Below is a small trained network, with its code and all its weights. Each question gives an input and a class and asks what happens when units are switched off, that is, made to give their printed mean instead of their output.

import numpy as np


def w(rows, s, z=0):
    codes = np.array(rows[::2]) - 128.0
    scale = np.full(codes.shape[1], s)
    scale[-1] = z or s
    return codes * scale


def norm(h):
    return h / np.sqrt((h * h).mean(-1, keepdims=True) + 1e-5)


def f(y):
    return y / 2 * (1 + np.tanh(0.7978845608 * (y + 0.044715 * y**3)))


def log_softmax(a):
    a = a - a.max(-1, keepdims=True)
    return a - np.log(np.exp(a).sum(-1, keepdims=True))


def net(x, mask):
    res = np.array(x, float).reshape(1, 8) / 4 @ E
    u = 0
    for l in range(3):
        y = f(norm(res) @ A[l][:, :-1].T + A[l][:, -1])
        res = res + np.where(mask[u : u + 3], y, B[l][:, -1]) @ B[l][:, :-1]
        u += 3
    return log_softmax(norm(res)[-1] @ U[:, :-1].T + U[:, -1])


A, B = {}, {}
E = w([
[137,146,130,132,129,130,135,125,118,109],'x0',
[3,59,141,62,124,110,113,96,107,144],'x1',
[81,55,52,192,134,182,80,102,174,85],'x2',
[133,187,181,180,204,203,216,135,101,186],'x3',
[155,159,194,95,128,212,12,150,161,127],'x4',
[173,210,107,27,234,87,131,89,195,24],'x5',
[155,38,165,126,127,76,66,89,196,238],'x6',
[136,82,134,120,158,103,107,123,116,121],'x7',
],0.0054)
A[0] = w([
[117,103,148,101,195,254,216,87,111,193,48],'L0N1',
[237,131,120,182,114,139,135,94,132,102,147],'L0N2',
[104,100,151,172,133,79,177,112,144,101,8],'L0N3',
],0.0073,0.0017)
B[0] = w([
[238,53,145,127,155,58,133,81,113,29,253],'L0N1',
[44,35,175,107,46,132,184,144,186,95,210],'L0N2',
[47,19,50,15,221,131,173,171,254,126,136],'L0N3',
],0.0087,0.0034)
A[1] = w([
[102,77,46,244,180,224,128,41,229,92,1],'L1N1',
[147,160,224,132,168,235,3,138,116,119,129],'L1N2',
[195,182,168,71,119,25,175,212,69,198,89],'L1N3',
],0.006,0.0033)
B[1] = w([
[153,138,129,69,180,182,80,115,116,121,212],'L1N1',
[106,112,54,136,134,129,238,131,154,156,253],'L1N2',
[92,99,117,108,149,248,92,129,114,139,250],'L1N3',
],0.013,0.003)
A[2] = w([
[129,243,146,69,254,62,120,104,227,125,254],'L2N1',
[132,145,48,73,32,78,34,178,92,123,52],'L2N2',
[97,156,84,154,87,158,208,47,113,117,78],'L2N3',
],0.0063,0.00073)
B[2] = w([
[98,136,101,211,89,95,108,99,108,129,252],'L2N1',
[250,189,186,99,158,60,139,69,40,115,187],'L2N2',
[147,121,122,87,104,62,166,52,205,54,182],'L2N3',
],0.012,0.0043)
U = w([
[252,120,150,130,190,81,142,128,96,103,8],'0',
[110,105,39,108,130,108,193,154,161,144,69],'1',
[121,131,101,87,162,231,73,128,103,105,78],'2',
[135,102,138,132,121,132,142,93,129,108,174],'3',
[109,128,95,228,86,127,127,111,80,120,121],'4',
[124,111,148,129,127,116,141,124,140,103,206],'5',
[102,98,181,133,105,115,122,154,144,67,191],'6',
],0.011,0.0013)

Each question gives the input, the list of numbers given to net, and the class t.
The units are the neurons (one row each of A and B). Each row of codes is followed by its name. A weight is (code - 128) times the scale printed after its matrix; where a second scale follows, it is the last column's (A, B and U).
mask holds one flag per neuron, layer by layer. A switched-off neuron (its flag False) gives its mean, the last column of its row in B, instead of its output. The means were averaged over made-up inputs and are rounded, as every weight is.
A unit's drop is (log p(t) with every unit on - log p(t) with that unit switched off) / (log p(t) with every unit on - log p(t) with every unit switched off).
The circuit of an input: a set's keep is (log p(t) with only the set's units on - log p(t) with every unit switched off) / (log p(t) with every unit on - log p(t) with every unit switched off). Starting from all 9 units, units are removed one at a time, each time the one whose removal leaves the highest keep (on an exact tie, the one counted first), for as long as the keep stays at least 0.8.
circuit, biggest first: the units of the circuit, biggest drop first
unit that matters most: the unit with the biggest drop
k most important neurons of layer l: the k neurons of layer l with the biggest drops, biggest first
drop of u: that unit's drop, to one decimal
input [-3,6,-7,7,-3,-4,-6,0], class 0: unit that matters most -> L0N1
input [-2,-8,-3,5,-4,0,5,2], class 6: circuit, biggest first -> L0N2, L1N2
input [-2,6,-6,-5,0,-1,6,7], class 2: circuit, biggest first -> L1N3, L0N1, L0N2
input [-5,6,7,2,-2,-4,4,-4], class 2: circuit, biggest first -> L1N1, L0N2
input [-3,0,6,6,2,-6,-1,-1], class 0: 2 most important neurons of layer 1 -> L1N3, L1N1
input [2,-8,-8,-7,-1,3,-3,-4], class 2: 2 most important neurons of layer 1 -> L1N3, L1N2
input [1,5,-7,-6,-4,6,1,6], class 2: circuit, biggest first -> L1N3, L0N2
input [-7,6,0,-6,-5,8,3,2], class 4: 2 most important neurons of layer 0 -> L0N2, L0N1
input [1,-6,8,6,-7,-6,-6,0], class 2: 2 most important neurons of layer 2 -> L2N1, L2N2
input [6,4,-2,-6,6,-3,4,3], class 0: 2 most important neurons of layer 2 -> L2N2, L2N1
input [-1,-8,-7,2,-4,-2,7,5], class 6: circuit, biggest first -> L0N2, L2N2
input [7,8,3,8,3,-6,-2,-2], class 0: 2 most important neurons of layer 0 -> L0N1, L0N2
input [-2,1,-6,-4,7,-7,-7,-7], class 1: circuit, biggest first -> L1N2, L0N2
input [-5,-1,6,5,-5,0,6,6], class 2: circuit, biggest first -> L1N1
input [7,3,7,-4,8,-1,-7,1], class 1: 2 most important neurons of layer 1 -> L1N2, L1N3
input [-2,-1,7,-3,4,-3,0,6], class 2: 2 most important neurons of layer 2 -> L2N1, L2N3
input [6,-7,5,-2,-7,-4,0,-4], class 1: 2 most important neurons of layer 1 -> L1N3, L1N1
input [6,-8,-8,4,-4,-7,-7,2], class 2: 2 most important neurons of layer 2 -> L2N1, L2N2
input [-7,7,4,-2,7,-6,0,-8], class 1: 2 most important neurons of layer 1 -> L1N2, L1N3
input [1,-2,-7,7,8,-4,4,1], class 1: circuit, biggest first -> L1N2
input [-6,-2,-8,7,-1,-4,-3,2], class 2: 2 most important neurons of layer 1 -> L1N3, L1N2
input [4,-5,-2,-7,-5,-6,-2,6], class 0: 2 most important neurons of layer 1 -> L1N2, L1N3
input [-4,7,-6,8,-3,-4,0,6], class 0: 2 most important neurons of layer 0 -> L0N1, L0N2
input [-4,-1,-1,-6,4,-6,-5,4], class 0: 2 most important neurons of layer 2 -> L2N2, L2N1
input [3,1,-7,-8,-8,2,-3,-5], class 0: drop of L0N3 -> -0.1
input [3,-5,3,2,8,1,5,-6], class 1: drop of L1N3 -> 0.0
input [8,-2,-1,-8,3,2,-5,3], class 0: circuit, biggest first -> L2N2
input [-5,6,1,2,8,0,-8,1], class 1: drop of L1N2 -> 0.8
input [8,7,-7,1,8,7,7,8], class 1: drop of L1N3 -> 0.1
